Below is a small trained network, with its code and all its weights. Each question gives an input and a class and asks what happens when units are switched off, that is, made to give their printed mean instead of their output.

import numpy as np


def w(rows, s, z=0):
    codes = np.array(rows[::2]) - 128.0
    scale = np.full(codes.shape[1], s)
    scale[-1] = z or s
    return codes * scale


def norm(h):
    return h / np.sqrt((h * h).mean(-1, keepdims=True) + 1e-5)


def f(y):
    return y / 2 * (1 + np.tanh(0.7978845608 * (y + 0.044715 * y**3)))


def log_softmax(a):
    a = a - a.max(-1, keepdims=True)
    return a - np.log(np.exp(a).sum(-1, keepdims=True))


def net(x, mask):
    res = np.array(x, float).reshape(1, 2) / 4 @ E
    u = 0
    for l in range(4):
        y = f(norm(res) @ A[l][:, :-1].T + A[l][:, -1])
        res = res + np.where(mask[u : u + 3], y, B[l][:, -1]) @ B[l][:, :-1]
        u += 3
    return log_softmax(norm(res)[-1] @ U[:, :-1].T + U[:, -1])


A, B = {}, {}
E = w([
[155,222,141,254,138,186,50,147,153,133],'x0',
[100,52,104,73,147,135,129,116,57,194],'x1',
],0.005)
A[0] = w([
[117,133,177,155,45,61,193,111,222,25,8],'L0N1',
[134,136,153,91,43,24,239,75,194,15,145],'L0N2',
[169,194,149,187,90,124,127,141,253,51,133],'L0N3',
],0.0047,0.0016)
B[0] = w([
[45,59,76,120,97,101,171,86,123,185,203],'L0N1',
[71,5,254,68,156,64,153,37,158,166,253],'L0N2',
[183,106,135,69,166,144,110,207,90,115,245],'L0N3',
],0.0066,0.0064)
A[1] = w([
[103,100,128,74,97,63,254,100,125,100,255],'L1N1',
[152,172,171,133,127,115,117,126,137,80,55],'L1N2',
[112,166,137,183,103,138,98,98,134,157,29],'L1N3',
],0.0083,0.00098)
B[1] = w([
[194,103,196,131,198,124,146,187,255,90,250],'L1N1',
[110,170,166,98,120,101,158,142,130,127,134],'L1N2',
[106,83,88,173,163,86,213,132,151,65,136],'L1N3',
],0.0069,0.011)
A[2] = w([
[115,112,103,117,124,147,132,129,129,130,101],'L2N1',
[174,254,172,167,115,149,81,120,188,63,54],'L2N2',
[131,139,110,102,112,103,122,127,166,127,5],'L2N3',
],0.0073,0.0021)
B[2] = w([
[72,137,173,104,152,132,137,120,89,66,117],'L2N1',
[155,177,120,3,160,150,184,221,49,123,253],'L2N2',
[179,88,152,169,163,191,106,115,142,178,109],'L2N3',
],0.0059,0.0038)
A[3] = w([
[106,86,105,61,105,112,128,61,95,154,196],'L3N1',
[96,136,143,1,51,93,128,101,113,179,5],'L3N2',
[130,112,190,44,136,75,184,104,224,117,201],'L3N3',
],0.0067,0.0012)
B[3] = w([
[221,184,214,11,70,146,134,169,172,101,141],'L3N1',
[49,129,69,254,28,92,59,49,175,172,136],'L3N2',
[155,89,202,194,211,10,94,36,138,123,249],'L3N3',
],0.0056,0.012)
U = w([
[111,186,111,174,79,63,105,67,112,150,17],'0',
[120,139,97,145,70,125,129,105,152,119,13],'1',
[155,163,124,95,145,157,130,192,90,112,223],'2',
[118,152,111,143,89,117,127,108,142,121,1],'3',
[129,145,148,77,3,144,85,93,135,160,109],'4',
[149,84,193,118,164,69,122,100,162,122,187],'5',
[88,128,68,237,148,138,149,110,132,93,143],'6',
[96,96,99,139,134,161,126,101,78,155,69],'7',
],0.017,0.0041)

Each question gives the input, the list of numbers given to net, and the class t.
The units are the neurons (one row each of A and B). Each row of codes is followed by its name. A weight is (code - 128) times the scale printed after its matrix; where a second scale follows, it is the last column's (A, B and U).
mask holds one flag per neuron, layer by layer. A switched-off neuron (its flag False) gives its mean, the last column of its row in B, instead of its output. The means were averaged over made-up inputs and are rounded, as every weight is.
A unit's drop is (log p(t) with every unit on - log p(t) with that unit switched off) / (log p(t) with every unit on - log p(t) with every unit switched off).
The circuit of an input: a set's keep is (log p(t) with only the set's units on - log p(t) with every unit switched off) / (log p(t) with every unit on - log p(t) with every unit switched off). Starting from all 12 units, units are removed one at a time, each time the one whose removal leaves the highest keep (on an exact tie, the one counted first), for as long as the keep stays at least 0.8.
units of the circuit, in order: the units of the circuit, biggest drop first
most important unit: the unit with the biggest drop
top k neurons: the k neurons with the biggest drops, biggest first
top k neurons in layer l: the k neurons of layer l with the biggest drops, biggest first
drop when u is switched off: that unit's drop, to one decimal
input [4,5], class 6: units of the circuit, in order : (L0N2; L0N3; L1N1; L1N3)
input [6,5], class 6: top 2 neurons in layer 1 : (L1N3; L1N1)
input [2,5], class 4: top 2 neurons in layer 3 : (L3N3; L3N1)
input [1,0], class 2: most important unit : L0N2
input [7,8], class 6: top 3 neurons : (L0N2; L0N3; L1N3)
input [0,8], class 4: top 3 neurons : (L1N1; L0N2; L0N1)
input [4,4], class 6: top 2 neurons : (L0N2; L0N3)
input [1,8], class 4: top 2 neurons : (L1N1; L0N2)
input [3,3], class 6: top 2 neurons in layer 0 : (L0N2; L0N3)
input [3,7], class 4: top 4 neurons : (L1N1; L3N3; L0N2; L3N1)
input [1,1], class 6: top 4 neurons : (L0N3; L0N2; L0N1; L1N1)
input [0,0], class 0: top 3 neurons : (L0N1; L0N2; L1N1)
input [3,5], class 7: top 2 neurons in layer 3 : (L3N3; L3N2)
input [2,3], class 6: top 2 neurons in layer 0 : (L0N1; L0N3)
input [3,2], class 6: top 2 neurons in layer 1 : (L1N3; L1N1)
input [1,4], class 4: top 3 neurons : (L1N1; L0N2; L0N1)
input [3,8], class 4: top neuron in layer 3 : (L3N3)
input [0,2], class 4: top 2 neurons in layer 0 : (L0N1; L0N2)
input [2,-5], class 2: drop when L3N3 is switched off : 0.8
input [6,1], class 2: drop when L3N2 is switched off : 0.0
input [4,-5], class 2: drop when L0N2 is switched off : 0.3
input [8,2], class 2: top neuron : (L0N1)
input [6,6], class 6: top 2 neurons in layer 0 : (L0N2; L0N3)
